Rows, each followed by one of two labels for a hidden trait (new trait and labels in each part)
[ 29.9 -12.1 -46.6  -1.7   1.3 -18.5  -8.2  11.5  -5.7   1.5 -31.5  -5.8
  -3.4 -17.2 -64.2 -21.8  -5.2 -10.2   7.0  25.9  12.3 -44.6  -2.0  30.7
   0.8 -15.8 -13.3   7.1  19.2 -14.1  -4.5  40.2 -24.0  28.5  10.9 -15.5
   5.1   4.4]
H
[-11.4 -17.3   1.5 -11.9  10.4   1.6  20.1  24.1  17.2  15.1   6.0  39.0
  -1.8  -2.5  -4.5  -1.6  12.9 -30.8  -7.9 -34.6 -14.4  52.1 -45.9 -33.2
 -13.3  20.9  10.2  24.2   1.3  -8.4 -54.8   2.0 -13.3  -2.8  30.8   6.7
 -43.2  69.3]
K
[ -9.9  78.4  35.2   9.7 -37.1 -10.0 -21.1  25.7  12.4   6.6  -6.0  24.5
  19.4 -54.4  -2.7  -6.7   2.5  11.2  -6.1 -22.6 -18.5  30.0 -27.3 -22.2
 -35.1  26.7 -11.5   3.8 -64.9  -4.0 -12.7 -32.7 -18.5 -34.3  -0.8  17.1
  11.6   0.9]
K
[-45.1  91.8 -34.0  27.5 -51.2 -26.9  -6.8  35.5  -2.1  14.7  11.2  19.2
  -3.7 -12.7  11.3  38.0 -11.2  68.7  -8.2  19.8  -7.1 -44.9   5.4 -19.1
  14.0   4.4  11.4  -6.4  14.3  27.4   2.9  -6.3  20.5  36.3  -4.9  13.1
  -6.6 -50.8]
H
[ 15.6 -43.6 -40.6 -19.3   9.1  -4.4  10.4  -1.6   1.7   8.7  -5.1  -4.2
  -8.0   6.2 -27.1   7.3  -7.3 -32.9 -17.3   3.6   4.2 -15.5 -16.8  15.5
   3.2   1.3  -3.2  22.6  11.1 -13.4 -21.0  35.4 -31.2  13.7  11.7  -6.1
 -27.1  35.9]
H
[-14.1  40.0 -36.5  13.3 -23.4 -24.5  -9.2  51.2  -1.7  17.6 -11.8  17.9
   0.0 -22.3 -21.4  13.7  -6.0   0.5  10.1 -16.5   0.2  19.7  -1.6   7.3
  -2.2   6.3 -13.5  11.7  31.1   2.8 -19.3  10.6 -15.2  24.7  23.2  17.4
 -12.1   1.1]
H
[ -9.7  23.8 -28.7  19.0  -6.8 -11.8   7.3 -27.6  -2.4  -5.6   8.8 -35.4
 -19.3  13.5  -6.5  23.1 -14.9  49.7  -4.3  33.1  13.8 -82.7  24.5  22.4
  29.9 -16.3 -13.3  -1.9  30.1  15.4  40.7   9.1  12.7  11.2 -23.7   1.5
  29.4 -59.2]
H
[  7.2  73.2  10.6   6.6 -26.1 -17.6 -21.4  38.7   9.4   8.8 -17.4  24.7
  22.5 -49.0 -13.6 -17.9   3.3  13.3  -2.6 -19.1  -5.1  26.3 -20.9 -15.1
 -33.2  28.1 -10.0   1.1 -48.2 -13.8 -20.1  -0.7 -28.4 -11.6  14.9  15.6
  -5.3  10.5]
K
[  5.5  41.9  19.1  11.3  11.1   3.6 -19.5   9.5   0.1   6.0 -32.2   9.3
  13.8 -27.0  -8.3 -29.0   6.3 -25.5   3.0 -20.8  21.8  49.6  -8.3  -7.2
 -26.0   5.4 -17.2   5.2 -20.8  -3.3  -2.9   4.7 -16.4  -5.1  12.2  -3.2
   8.8  11.2]
K
[-51.5  99.9 -12.3  16.2 -60.1 -21.6   4.8  19.2  13.2  11.3  30.7  31.3
   0.7 -22.8  32.2  38.7  -3.3  80.6 -12.9   6.5 -25.7 -21.9  -7.9 -38.9
   4.0  20.8  21.4   0.2 -21.7  21.0 -19.9 -19.6  20.3  37.2 -12.6  36.9
  -6.2 -54.4]
K
[ 14.6  19.3   3.3 -14.9  -0.6 -17.4   2.5  12.0  14.9   9.1 -12.5  13.1
   7.0 -35.0 -23.1 -12.8   8.0  -3.4  -8.9 -17.1  -8.0   4.4 -35.6 -14.9
 -25.6  30.8  -1.9   6.9 -35.2 -21.7 -19.3  -1.1 -30.3 -21.8  27.5  17.3
 -16.3  45.9]
K
[-14.4 -20.0 -52.2  -5.7  -1.1 -25.6  22.3  32.3  -2.0  17.1  11.1   2.3
  -9.9  28.4 -12.6  45.7 -10.5 -21.2  -5.8   6.5 -18.7 -14.3  -0.3  -0.2
  10.0   3.9  13.6  11.5  54.6  -0.9 -19.5  18.0  -6.6   8.8  19.1  15.0
 -48.6  23.3]
H
[-23.4  -5.0 -48.9  -6.8   6.7 -50.2  40.1  33.5  13.5  13.1  27.9  19.2
 -20.3  25.3 -33.9  65.4  -5.1  35.6 -10.0  33.7 -29.5 -22.3  -4.7 -17.5
  14.2   7.6  33.5  11.4  54.9  -3.9 -31.6  17.1   6.5  21.1  14.7  40.2
 -51.5  21.1]
H
[  0.0  -2.6 -28.0 -16.4 -18.4 -22.6  13.1  -1.3  17.8   2.9  15.2   7.1
 -13.9 -10.9 -20.8  17.8  -4.2  29.0 -18.4  11.8 -22.5 -63.6 -35.0  -5.9
   3.5  13.4  25.1  10.7 -12.3 -14.2 -30.4   9.6 -10.0  -4.1  -1.3  18.0
 -27.0  19.6]
H
[ -0.8 -31.3  -1.0 -26.7  30.8   1.7  22.5 -19.1  15.0   8.8   1.5  10.5
 -10.0   3.3  -5.9   9.8   3.9 -26.6 -29.4 -11.5   0.8   9.7 -40.9 -25.8
  -8.1  27.9   6.7  17.0 -14.7 -14.5 -26.2   9.4 -31.5 -21.1  27.9   8.0
 -31.8  67.2]
H
[ 20.7  13.5 -27.8  16.1   0.1 -13.6  -8.7  11.5 -11.0   9.6 -24.3  -9.8
 -11.6 -11.8 -50.0 -25.1  -2.7  26.2   6.4  22.5  30.2 -43.6  27.1  35.7
  14.3 -30.2 -23.7   9.2  24.3  10.9  21.0  38.9  -4.7  60.3   4.6 -16.2
  30.5 -33.3]
H
[-37.1  64.9 -40.1  19.0 -34.4 -28.4  -1.3  31.6  -6.1  18.7  12.6  16.4
  -7.7  -5.4  -6.6  35.2 -14.3  53.7  -4.7  44.3  -1.2 -55.4  19.8  -3.5
  18.6 -13.7   5.8  -6.1  32.0  25.9  11.4   5.9   8.5  44.4   1.8   9.6
  -1.3 -52.2]
H
[-26.2  52.5 -35.3  18.0 -27.1 -19.8  -7.1  35.7 -11.6  22.0  -5.8  19.7
  -6.3 -12.1 -12.5  16.7  -9.8  23.1  -2.5  29.4  10.1 -33.6  17.3   1.4
  15.7 -15.2  -6.6   2.2  35.9  26.4   5.6  15.2   5.9  50.9   9.9  -2.1
   4.4 -40.1]
H
[ 27.1  12.8  26.4   5.8   1.2  19.6 -27.2  -6.3  -5.2  -6.0 -30.9   9.5
  17.1 -30.3 -19.2 -58.1   8.8  -1.4   7.3   8.9  23.2   3.7   9.9  13.1
 -12.5 -11.8 -17.1  -5.3 -42.5  -7.0  10.0  11.5 -17.7  15.3  -9.6 -27.0
  30.5 -17.2]
H
